Below is a small trained network, with its code and all its weights. Each question gives an input and a target symbol and asks what happens when units are switched off, that is, made to give their printed mean instead of their output.

import numpy as np


def w(rows, s, z=0):
    codes = np.array(rows[::2]) - 128.0
    scale = np.full(codes.shape[1], s)
    scale[-1] = z or s
    return codes * scale


def norm(h):
    return h / np.sqrt((h * h).mean(-1, keepdims=True) + 1e-5)


def f(y):
    return np.maximum(y, 0)


def softmax(a):
    e = np.exp(a - a.max(-1, keepdims=True))
    return e / e.sum(-1, keepdims=True)


def log_softmax(a):
    a = a - a.max(-1, keepdims=True)
    return a - np.log(np.exp(a).sum(-1, keepdims=True))


def net(x, mask):
    ids = ['αβγδεζηθλμξπστφψ'.index(c) for c in x.split()]
    T = len(ids)
    res = E[ids] + P[:T]
    u = 0
    for l in range(2):
        q, k, v = (norm(res) @ M[l].T for M in (Q, K, V))
        z = softmax(np.where(np.tri(T) > 0, q @ k.T / 2**0.5, -1e9)) @ v
        res = res + np.where(mask[u], z, O[l][:, -1]) @ O[l][:, :-1]
        u += 1
        y = f(norm(res) @ A[l][:, :-1].T + A[l][:, -1])
        res = res + np.where(mask[u : u + 8], y, B[l][:, -1]) @ B[l][:, :-1]
        u += 8
    return log_softmax(norm(res)[-1] @ U[:, :-1].T + U[:, -1])


Q, K, V, O, A, B = {}, {}, {}, {}, {}, {}
E = w([
[135,133,108,145],'α',
[127,118,111,115],'β',
[111,132,141,143],'γ',
[103,129,145,144],'δ',
[111,134,138,113],'ε',
[147,141,124,125],'ζ',
[148,131,116,142],'η',
[111,131,153,132],'θ',
[139,137,112,137],'λ',
[146,138,117,130],'μ',
[132,133,110,127],'ξ',
[182,80,127,96],'π',
[146,92,154,125],'σ',
[123,124,106,130],'τ',
[126,120,106,136],'φ',
[72,67,4,101],'ψ',
],0.04)
P = w([
[179,214,150,132],'0',
[82,35,73,254],'1',
[92,39,74,252],'2',
[95,47,85,235],'3',
[90,41,73,237],'4',
[92,39,73,247],'5',
[84,40,75,226],'6',
[83,43,70,223],'7',
[84,34,70,236],'8',
],0.0061)
Q[0] = w([
[128,106,9,246],'L0H1',
[187,114,178,127],'L0H1',
],0.013)
K[0] = w([
[133,254,22,105],'L0H1',
[203,116,201,147],'L0H1',
],0.0089)
V[0] = w([
[185,2,122,105],'L0H1',
[89,125,87,183],'L0H1',
],0.007)
O[0] = w([
[50,29,248,226,35],'L0H1',
[68,93,8,255,251],'L0H1',
],0.0052,0.0026)
A[0] = w([
[109,114,140,116,5],'L0N1',
[120,193,110,79,87],'L0N2',
[42,74,89,66,119],'L0N3',
[1,125,117,27,9],'L0N4',
[166,195,104,153,116],'L0N5',
[64,123,152,240,219],'L0N6',
[144,92,109,119,98],'L0N7',
[116,151,139,16,15],'L0N8',
],0.0091,0.0027)
B[0] = w([
[134,94,136,162,128],'L0N1',
[136,68,40,173,137],'L0N2',
[155,199,132,208,174],'L0N3',
[92,43,181,144,141],'L0N4',
[79,101,90,159,179],'L0N5',
[103,155,200,77,254],'L0N6',
[127,146,100,113,154],'L0N7',
[238,74,255,137,130],'L0N8',
],0.0075,0.0074)
Q[1] = w([
[145,104,92,251],'L1H1',
[122,104,191,77],'L1H1',
],0.022)
K[1] = w([
[174,154,118,105],'L1H1',
[113,3,126,157],'L1H1',
],0.023)
V[1] = w([
[145,75,88,30],'L1H1',
[4,32,86,135],'L1H1',
],0.011)
O[1] = w([
[71,38,52,11,214],'L1H1',
[127,13,129,203,3],'L1H1',
],0.013,0.00059)
A[1] = w([
[92,151,119,142,60],'L1N1',
[151,202,123,92,75],'L1N2',
[97,120,134,61,223],'L1N3',
[125,110,78,104,104],'L1N4',
[145,188,99,95,46],'L1N5',
[137,80,112,162,138],'L1N6',
[50,148,189,155,255],'L1N7',
[126,56,251,111,192],'L1N8',
],0.018,0.0076)
B[1] = w([
[104,80,118,175,137],'L1N1',
[80,51,157,151,198],'L1N2',
[205,84,118,125,210],'L1N3',
[98,206,183,126,196],'L1N4',
[98,121,168,154,197],'L1N5',
[112,123,131,67,230],'L1N6',
[204,148,150,96,254],'L1N7',
[47,62,124,249,231],'L1N8',
],0.014,0.0079)
U = w([
[112,156,117,54,209],'α',
[130,234,80,93,231],'β',
[185,206,14,186,127],'γ',
[224,193,127,127,177],'δ',
[196,143,90,56,254],'ε',
[6,239,108,189,23],'ζ',
[129,220,173,97,159],'η',
[118,182,174,66,219],'θ',
[180,154,125,206,94],'λ',
[138,185,195,153,101],'μ',
[212,173,128,141,179],'ξ',
[202,35,50,121,69],'π',
[89,75,93,166,2],'σ',
[152,96,179,98,174],'τ',
[24,95,229,92,6],'φ',
[59,113,3,113,161],'ψ',
],0.012,0.0041)

Each question gives the input, a string of symbols that net reads in full, and the target symbol t.
The units are the heads (2 rows each of Q, K, V and O) and the neurons (one row each of A and B). Each row of codes is followed by its name. A weight is (code - 128) times the scale printed after its matrix; where a second scale follows, it is the last column's (O, A, B and U).
mask holds one flag per unit, layer by layer, with each layer's heads first. A switched-off unit (its flag False) gives its mean, the last column of its rows in O or B, instead of its output. The means were averaged over made-up inputs and are rounded, as every weight is.
A unit's drop is (log p(t) with every unit on - log p(t) with that unit switched off) / (log p(t) with every unit on - log p(t) with every unit switched off).
The circuit of an input: a set's keep is (log p(t) with only the set's units on - log p(t) with every unit switched off) / (log p(t) with every unit on - log p(t) with every unit switched off). Starting from the 12 units with the biggest drops (on a tie, the unit counted first), units are removed one at a time, each time the one whose removal leaves the highest keep (on an exact tie, the one counted first), for as long as the keep stays at least 0.8.
units of the circuit, in order: the units of the circuit, biggest drop first
most important unit: the unit with the biggest drop
k most important neurons: the k neurons with the biggest drops, biggest first
k most important neurons of layer l: the k neurons of layer l with the biggest drops, biggest first
input τ μ α γ α α μ ξ, target ψ: units of the circuit, in order => (L0H1, L1N7, L1N8)
input φ λ ζ, target π: 2 most important neurons => (L0N3, L1N4)
input τ λ β μ λ, target ψ: units of the circuit, in order => (L0H1, L0N3, L1N7, L1N8)
input π φ μ, target ε: units of the circuit, in order => (L1N3, L1H1)
input ξ τ λ, target β: units of the circuit, in order => (L0H1, L1H1)
input λ τ λ ψ μ μ α π μ, target ζ: units of the circuit, in order => (L1N7, L1N3, L1N8)
input μ τ π φ τ, target φ: most important unit => L1N2
input α π ψ μ, target γ: units of the circuit, in order => (L0N5, L1N8, L1N7, L1N2)
input μ τ μ η λ η ψ τ, target φ: 3 most important neurons of layer 0 => (L0N2, L0N6, L0N5)
input π λ η γ μ η, target ε: units of the circuit, in order => (L1N8, L1H1)
input φ α ψ λ, target π: 3 most important neurons => (L0N3, L1N4, L1N8)
input τ β λ η μ μ, target ψ: 2 most important neurons => (L1N7, L0N3)
input φ α λ σ ε ε ζ, target π: 2 most important neurons => (L0N3, L0N4)
input φ τ φ, target π: 4 most important neurons => (L0N3, L1N8, L1N4, L1N6)
input μ θ λ λ ζ ξ, target φ: 3 most important neurons of layer 0 => (L0N6, L0N2, L0N5)
input μ δ ζ, target φ: most important neuron of layer 0 => (L0N6)
input β μ γ λ ξ λ τ, target τ: 3 most important neurons of layer 1 => (L1N2, L1N3, L1N8)
input φ ζ φ φ, target π: 2 most important neurons of layer 0 => (L0N3, L0N4)
input λ λ λ ξ λ, target ζ: 4 most important neurons of layer 0 => (L0N5, L0N6, L0N3, L0N2)
input β μ λ α τ τ, target τ: 4 most important neurons => (L1N2, L1N3, L0N8, L0N3)
input ε π γ, target π: most important unit => L1N3
input λ λ π ε λ α ε ζ, target ζ: 4 most important neurons of layer 0 => (L0N6, L0N5, L0N2, L0N3)
input μ δ α μ π δ ε μ, target φ: 2 most important neurons of layer 1 => (L1N2, L1N5)
input φ λ μ, target π: 4 most important neurons => (L0N3, L1N8, L1N6, L1N4)
